The symbols move the states like this.
%: q933->q419, q261->q976, q749->q469, q718->q387, q577->q384, q823->q748, q742->q911, q417->q902, q787->q783, q902->q749, q755->q780, q384->q701, q235->q515, q856->q933, q701->q417, q748->q787, q850->q739, q954->q378, q795->q285, q646->q884, q419->q65, q884->q286, q531->q90, q387->q835, q475->q647, q976->q577, q995->q850, q164->q700, q78->q164, q249->q954, q647->q856, q515->q718, q378->q678, q783->q795, q285->q475, q286->q927, q739->q78, q968->q742, q65->q531, q90->q192, q835->q646, q12->q995, q45->q823, q927->q45, q780->q249, q700->q968, q469->q12, q911->q755, q192->q235, q678->q261
*: q933->q739, q261->q884, q749->q192, q718->q701, q577->q835, q823->q249, q742->q795, q417->q515, q787->q755, q902->q235, q755->q787, q384->q387, q235->q902, q856->q78, q701->q718, q748->q780, q850->q419, q954->q45, q795->q742, q646->q976, q419->q850, q884->q261, q531->q12, q387->q384, q475->q700, q976->q646, q995->q65, q164->q647, q78->q856, q249->q823, q647->q164, q515->q417, q378->q927, q783->q911, q285->q968, q286->q678, q739->q933, q968->q285, q65->q995, q90->q469, q835->q577, q12->q531, q45->q954, q927->q378, q780->q748, q700->q475, q469->q90, q911->q783, q192->q749, q678->q286

In the rows, 154 means zero.

The rows follow the links: the fewer symbols apart two states are, the more alike their rows tend to be.

Each row is also shifted at random along 7 hidden directions that mean nothing.

Known rows, each with its state:
[155,169,163,143,137,162,113,166,136,145,116,145,144,149,132,185,165,145,115,171,171,178,175,178,156,153,160,144,184,138,168,166,146,201,142,160,123,145,127,146,217,108,169,141,156,120,158,161,170,122,152,132,144] -> q475
[165,147,162,136,168,155,121,156,165,140,151,153,152,122,175,167,124,130,153,157,191,165,154,160,121,152,177,154,171,167,135,144,131,187,159,173,131,152,123,171,190,157,163,107,164,134,176,131,141,112,214,154,148] -> q12
[137,139,132,166,171,183,135,136,177,120,207,225,220,162,116,188,126,117,151,153,128,176,138,170,124,167,127,186,134,170,186,127,142,151,176,165,154,141,155,152,168,168,95,183,152,138,145,158,160,201,175,151,106] -> q748
[131,148,169,160,160,151,151,138,136,185,222,160,149,161,183,174,188,199,197,201,155,138,147,194,144,174,150,145,126,141,166,146,180,158,105,124,129,178,168,154,170,205,184,141,148,158,162,189,178,179,123,163,183] -> q515
[160,153,169,136,169,162,172,206,166,116,135,150,83,186,145,130,152,122,156,150,126,186,162,223,145,152,103,189,162,192,142,128,114,171,145,71,289,168,154,173,142,174,84,180,121,186,97,196,160,142,115,102,154] -> q749
[162,174,147,164,137,134,179,126,166,161,151,160,208,107,178,128,144,155,162,127,148,139,169,122,169,158,189,103,105,120,166,200,189,112,144,206,128,85,140,153,193,143,228,178,152,157,235,153,174,154,121,166,172] -> q968
[124,154,137,156,145,148,183,153,168,153,175,184,139,192,135,131,145,155,162,171,128,167,141,135,180,136,99,163,134,123,172,128,162,129,188,161,251,127,170,135,111,175,151,220,125,212,150,153,138,180,100,165,179] -> q976
[168,131,166,135,140,136,173,144,124,174,133,114,108,169,177,116,184,189,183,135,173,151,138,123,178,157,172,150,157,144,137,113,172,150,169,135,145,157,142,170,120,163,222,132,144,190,161,145,119,128,124,182,183] -> q884
[139,162,154,181,176,157,136,142,126,172,173,143,211,137,142,208,158,146,128,148,160,130,179,175,109,194,154,174,139,164,161,162,190,135,140,140,128,128,203,130,187,145,124,172,220,114,137,175,196,194,173,139,123] -> q235
[123,156,143,172,145,167,156,145,150,145,209,115,199,136,181,154,200,151,148,154,169,137,143,125,155,185,177,154,160,187,174,180,146,124,130,153,94,212,171,136,82,145,116,101,211,108,152,130,157,184,203,192,168] -> q164
[163,165,171,127,170,136,150,161,165,181,148,177,113,153,158,150,129,174,186,149,165,165,160,174,151,137,137,135,153,130,127,174,173,165,138,144,211,130,167,166,165,197,202,192,116,184,148,178,169,146,126,147,164] -> q249
[135,156,163,147,164,118,182,155,171,180,99,128,128,161,187,132,115,170,146,148,169,126,150,107,163,132,182,142,157,119,90,135,167,133,191,190,176,127,158,126,131,157,202,163,178,194,168,126,105,119,168,171,207] -> q678
[159,144,168,144,152,152,178,124,201,124,144,146,172,148,180,115,149,135,168,90,158,180,144,157,171,199,197,163,141,159,156,129,163,102,158,157,184,117,166,153,136,150,175,186,156,193,162,182,158,157,148,140,137] -> q902
[153,142,148,168,138,143,182,155,158,152,150,144,162,158,166,134,166,147,141,162,119,129,159,151,163,139,128,170,115,147,174,113,157,144,184,155,199,116,145,151,178,145,143,165,148,188,190,148,125,152,108,148,165] -> q384
[181,181,132,184,170,145,151,186,144,161,101,164,171,117,130,180,115,140,120,146,124,103,181,140,126,106,136,144,142,162,139,191,150,172,166,167,133,140,141,175,207,130,114,156,156,114,154,117,153,151,171,138,131] -> q531
[170,169,147,140,137,164,110,106,157,153,180,187,209,122,124,151,161,167,175,123,202,195,133,108,183,174,179,124,171,147,185,194,167,146,143,201,59,166,145,168,131,139,218,152,142,119,181,139,181,166,189,198,109] -> q933
[172,169,148,158,161,147,150,129,121,161,177,159,200,92,167,153,151,159,182,116,173,147,180,103,125,179,166,124,121,151,157,186,192,126,160,164,116,113,149,169,163,173,203,159,170,133,199,136,164,160,157,193,141] -> q65
[139,166,147,136,166,160,136,159,174,123,149,182,154,149,140,172,118,120,141,158,168,195,158,126,154,150,144,150,171,146,151,180,136,156,170,185,194,141,141,134,138,158,150,176,161,155,143,133,160,138,189,153,156] -> q850

Start here and follow the symbols in turn, left to right. Where do you end up?
Answer with the state's name.
[164,150,169,136,169,163,117,145,147,126,141,158,171,133,147,183,135,115,132,118,182,184,172,171,109,181,160,179,169,172,154,140,155,164,168,142,182,110,151,157,197,137,141,166,185,138,152,168,162,136,188,128,114]
* * % % % *: q419
[153,143,154,159,144,157,179,146,215,132,142,145,181,158,183,116,151,120,132,108,151,144,142,164,177,165,179,178,149,185,170,125,142,112,168,167,188,145,172,155,127,126,104,172,171,173,164,162,142,167,181,127,134]
% % % * % * *: q192
[147,150,168,140,173,136,139,138,163,180,174,151,141,141,193,149,139,174,178,136,201,140,153,142,131,164,173,149,172,162,130,151,178,153,148,161,170,154,185,154,130,188,182,148,176,162,163,147,147,145,207,168,169]
% % % %: q976
[141,175,146,151,154,148,177,139,126,148,118,133,157,158,145,156,146,162,152,155,162,167,160,96,179,163,189,124,149,107,125,191,163,125,154,189,98,144,126,118,129,145,221,135,172,150,162,135,155,129,138,186,190]
* * % * * * *: q164
[164,165,147,176,160,126,182,175,182,185,80,144,173,135,176,165,105,164,122,162,127,84,163,145,138,102,190,137,138,134,97,179,154,161,154,197,100,148,141,156,212,133,151,134,170,134,167,124,133,132,181,133,171]
* % % * * %: q995
[151,161,161,127,163,169,137,157,137,135,153,192,121,183,112,176,134,158,173,173,161,216,140,158,169,150,134,141,176,130,133,162,138,175,146,151,162,168,124,147,145,183,186,167,113,166,120,165,167,139,142,158,151]
% * % % %: q90
[165,155,149,187,143,145,138,149,162,165,170,132,215,93,185,165,178,156,139,140,154,107,166,158,131,162,186,133,135,172,179,185,166,156,134,170,86,152,158,176,205,123,144,119,187,104,202,141,168,161,178,155,138]
% % % % % % *: q927
[138,153,168,149,148,186,129,149,146,130,174,146,154,187,139,181,193,146,145,175,183,198,136,188,170,197,179,170,194,161,168,158,140,169,112,133,105,210,163,126,127,137,135,127,182,117,113,178,186,164,181,153,138]
% * % % % %: q755
[138,161,160,140,144,181,147,151,136,133,139,188,130,206,93,192,154,154,154,192,135,221,155,201,187,179,143,154,156,98,165,158,150,162,126,147,150,136,127,121,181,159,185,202,115,166,103,214,208,165,82,134,143]
* % * * * %: q795
[164,153,135,163,168,152,183,145,171,131,107,175,185,154,137,149,101,128,142,118,118,152,157,127,153,147,156,164,124,132,125,130,157,117,202,189,183,91,138,145,166,151,154,194,157,190,156,141,131,143,149,144,141]
% % % % * * %: q285
[163,144,158,147,145,170,127,193,104,162,119,123,95,189,107,171,188,153,118,171,156,160,164,185,153,135,90,199,196,173,177,118,143,214,175,84,199,165,173,158,163,115,90,169,156,145,105,162,143,150,137,131,130]
% % % % * * *: q954
[158,132,147,164,143,142,188,159,211,141,142,147,168,160,177,111,154,148,139,138,124,132,133,161,183,144,171,160,139,165,170,120,130,127,170,174,175,151,156,158,136,133,120,161,153,177,175,143,125,157,161,137,160]
% % * % %: q718
[137,146,167,169,167,157,186,179,157,130,129,99,127,179,190,163,167,140,136,180,140,139,153,190,133,174,192,167,157,175,104,131,127,148,132,115,139,203,145,132,140,157,111,89,197,145,116,169,147,140,171,131,195]
* % * % *: q911
[123,166,149,134,165,161,156,173,141,126,231,177,113,165,165,143,164,141,186,199,145,186,158,140,140,151,100,147,137,157,173,178,132,154,144,133,239,180,136,149,106,213,134,150,142,173,153,143,154,150,131,182,198]
% * * %: q164
[106,141,146,138,161,151,171,129,175,149,247,192,149,186,157,125,162,159,192,166,161,180,131,117,174,173,106,156,131,145,184,140,176,108,175,159,252,134,191,132,70,216,169,216,139,218,163,160,157,200,120,193,190]
% % % % % *: q515
[173,168,159,161,144,132,179,147,204,172,125,146,169,124,188,114,141,176,164,120,148,126,150,152,182,157,211,116,141,148,139,190,161,120,123,193,122,157,163,171,157,147,187,150,137,157,187,164,167,148,160,143,165]
* % % %: q475
